Below are the code and all the weights of a small trained network. Each question names an input and a class and asks about switching units off, where a switched-off unit gives its printed mean instead of its output.

import numpy as np


def w(rows, s, z=0):
    codes = np.array(rows[::2]) - 128.0
    scale = np.full(codes.shape[1], s)
    scale[-1] = z or s
    return codes * scale


def norm(h):
    return h / np.sqrt((h * h).mean(-1, keepdims=True) + 1e-5)


def f(y):
    return np.maximum(y, 0)


def log_softmax(a):
    a = a - a.max(-1, keepdims=True)
    return a - np.log(np.exp(a).sum(-1, keepdims=True))


def net(x, mask):
    res = np.array(x, float).reshape(1, 8) / 4 @ E
    u = 0
    for l in range(3):
        y = f(norm(res) @ A[l][:, :-1].T + A[l][:, -1])
        res = res + np.where(mask[u : u + 3], y, B[l][:, -1]) @ B[l][:, :-1]
        u += 3
    return log_softmax(norm(res)[-1] @ U[:, :-1].T + U[:, -1])


A, B = {}, {}
E = w([
[173,171,169,140,203,94,127,217],'x0',
[131,126,183,140,149,126,127,99],'x1',
[132,96,71,115,253,116,182,36],'x2',
[127,130,158,137,146,126,123,107],'x3',
[105,129,62,115,102,121,121,152],'x4',
[246,195,88,185,101,102,144,67],'x5',
[60,238,121,156,111,131,221,115],'x6',
[85,202,175,9,98,124,115,60],'x7',
],0.0061)
A[0] = w([
[153,114,60,82,255,156,186,73,3],'L0N1',
[157,196,104,3,134,111,109,147,111],'L0N2',
[177,177,136,95,208,50,150,237,122],'L0N3',
],0.0088,0.004)
B[0] = w([
[136,168,200,140,10,149,84,215,228],'L0N1',
[109,148,160,150,199,164,94,28,216],'L0N2',
[122,70,116,97,34,73,158,72,255],'L0N3',
],0.011,0.0052)
A[1] = w([
[11,64,173,23,209,95,146,231,9],'L1N1',
[139,158,234,161,159,17,80,140,245],'L1N2',
[200,126,170,53,255,95,235,243,99],'L1N3',
],0.0069,0.0012)
B[1] = w([
[236,254,21,223,96,132,105,51,233],'L1N1',
[71,120,57,151,114,251,94,112,253],'L1N2',
[119,68,110,109,16,135,197,165,139],'L1N3',
],0.0086,0.004)
A[2] = w([
[46,203,150,158,161,83,251,163,7],'L2N1',
[123,72,116,226,144,99,178,194,74],'L2N2',
[66,105,145,171,79,168,163,90,191],'L2N3',
],0.013,0.0018)
B[2] = w([
[80,12,152,206,112,161,3,114,161],'L2N1',
[59,187,164,59,194,185,122,62,190],'L2N2',
[195,96,94,74,161,102,178,209,244],'L2N3',
],0.012,0.011)
U = w([
[120,109,143,125,106,161,144,96,253],'0',
[91,26,178,195,117,146,32,85,89],'1',
[116,186,204,112,62,175,119,200,85],'2',
[43,182,200,96,225,148,169,40,87],'3',
[127,72,110,86,120,58,213,99,80],'4',
[136,118,138,145,178,84,121,109,200],'5',
[175,217,110,255,119,98,147,72,106],'6',
[135,131,146,144,140,108,106,129,92],'7',
],0.0076,0.003)

Each question gives the input, the list of numbers given to net, and the class t.
The units are the neurons (one row each of A and B). Each row of codes is followed by its name. A weight is (code - 128) times the scale printed after its matrix; where a second scale follows, it is the last column's (A, B and U).
mask holds one flag per neuron, layer by layer. A switched-off neuron (its flag False) gives its mean, the last column of its row in B, instead of its output. The means were averaged over made-up inputs and are rounded, as every weight is.
A unit's drop is (log p(t) with every unit on - log p(t) with that unit switched off) / (log p(t) with every unit on - log p(t) with every unit switched off).
The circuit of an input: a set's keep is (log p(t) with only the set's units on - log p(t) with every unit switched off) / (log p(t) with every unit on - log p(t) with every unit switched off). Starting from all 9 units, units are removed one at a time, each time the one whose removal leaves the highest keep (on an exact tie, the one counted first), for as long as the keep stays at least 0.8.
circuit, biggest first: the units of the circuit, biggest drop first
most important unit: the unit with the biggest drop
top k neurons: the k neurons with the biggest drops, biggest first
k most important neurons of layer l: the k neurons of layer l with the biggest drops, biggest first
input [7,-4,-3,5,-1,6,-3,0], class 4: most important unit -> L0N3
input [6,-4,-1,0,-7,-7,8,2], class 1: top 2 neurons -> L2N1, L0N3
input [2,0,-2,5,-6,6,0,-8], class 3: circuit, biggest first -> L2N2, L1N1
input [-5,0,-4,-1,-4,-4,4,3], class 4: top 3 neurons -> L2N3, L0N1, L2N2
input [-1,-4,2,-5,-6,-7,5,-8], class 3: 2 most important neurons of layer 1 -> L1N2, L1N1
input [7,-3,4,2,-3,7,7,1], class 1: top 2 neurons -> L2N1, L1N1
input [2,6,-8,-5,-2,-1,8,6], class 1: circuit, biggest first -> L2N1, L0N1
input [5,0,8,-3,-2,-7,8,-6], class 1: top 2 neurons -> L2N1, L0N3
input [1,-2,-5,8,3,-4,-1,8], class 3: top 2 neurons -> L0N2, L0N1
input [8,-1,8,7,2,7,-2,-1], class 2: top 2 neurons -> L0N1, L1N1
input [-2,3,-3,2,2,-4,0,7], class 3: circuit, biggest first -> L0N2, L0N1
input [-1,-3,-6,-1,4,6,6,-8], class 3: circuit, biggest first -> L2N2, L0N1, L1N1
input [-6,-3,-4,-1,-6,-1,-1,1], class 4: circuit, biggest first -> L0N1, L2N3
input [-1,-4,0,-6,6,-7,3,-6], class 6: circuit, biggest first -> L1N1, L0N3
input [-7,4,3,-6,0,-7,7,7], class 1: circuit, biggest first -> L2N1, L2N2
input [8,5,-4,6,3,4,-2,8], class 3: top 4 neurons -> L0N2, L0N1, L2N1, L1N1
input [3,-1,4,3,-4,-4,8,-3], class 1: circuit, biggest first -> L2N1
input [4,-3,8,5,6,8,6,6], class 2: top 2 neurons -> L0N1, L1N1
input [5,-6,8,-2,-1,-4,4,7], class 2: top 2 neurons -> L0N1, L2N2
input [8,1,-6,4,-5,1,7,-5], class 4: most important neuron of layer 1 -> L1N2
input [3,-2,1,1,3,-4,-3,-4], class 3: top 4 neurons -> L2N2, L2N3, L0N3, L1N2
input [2,2,-1,-4,-4,-6,3,1], class 6: top 2 neurons -> L1N1, L0N1
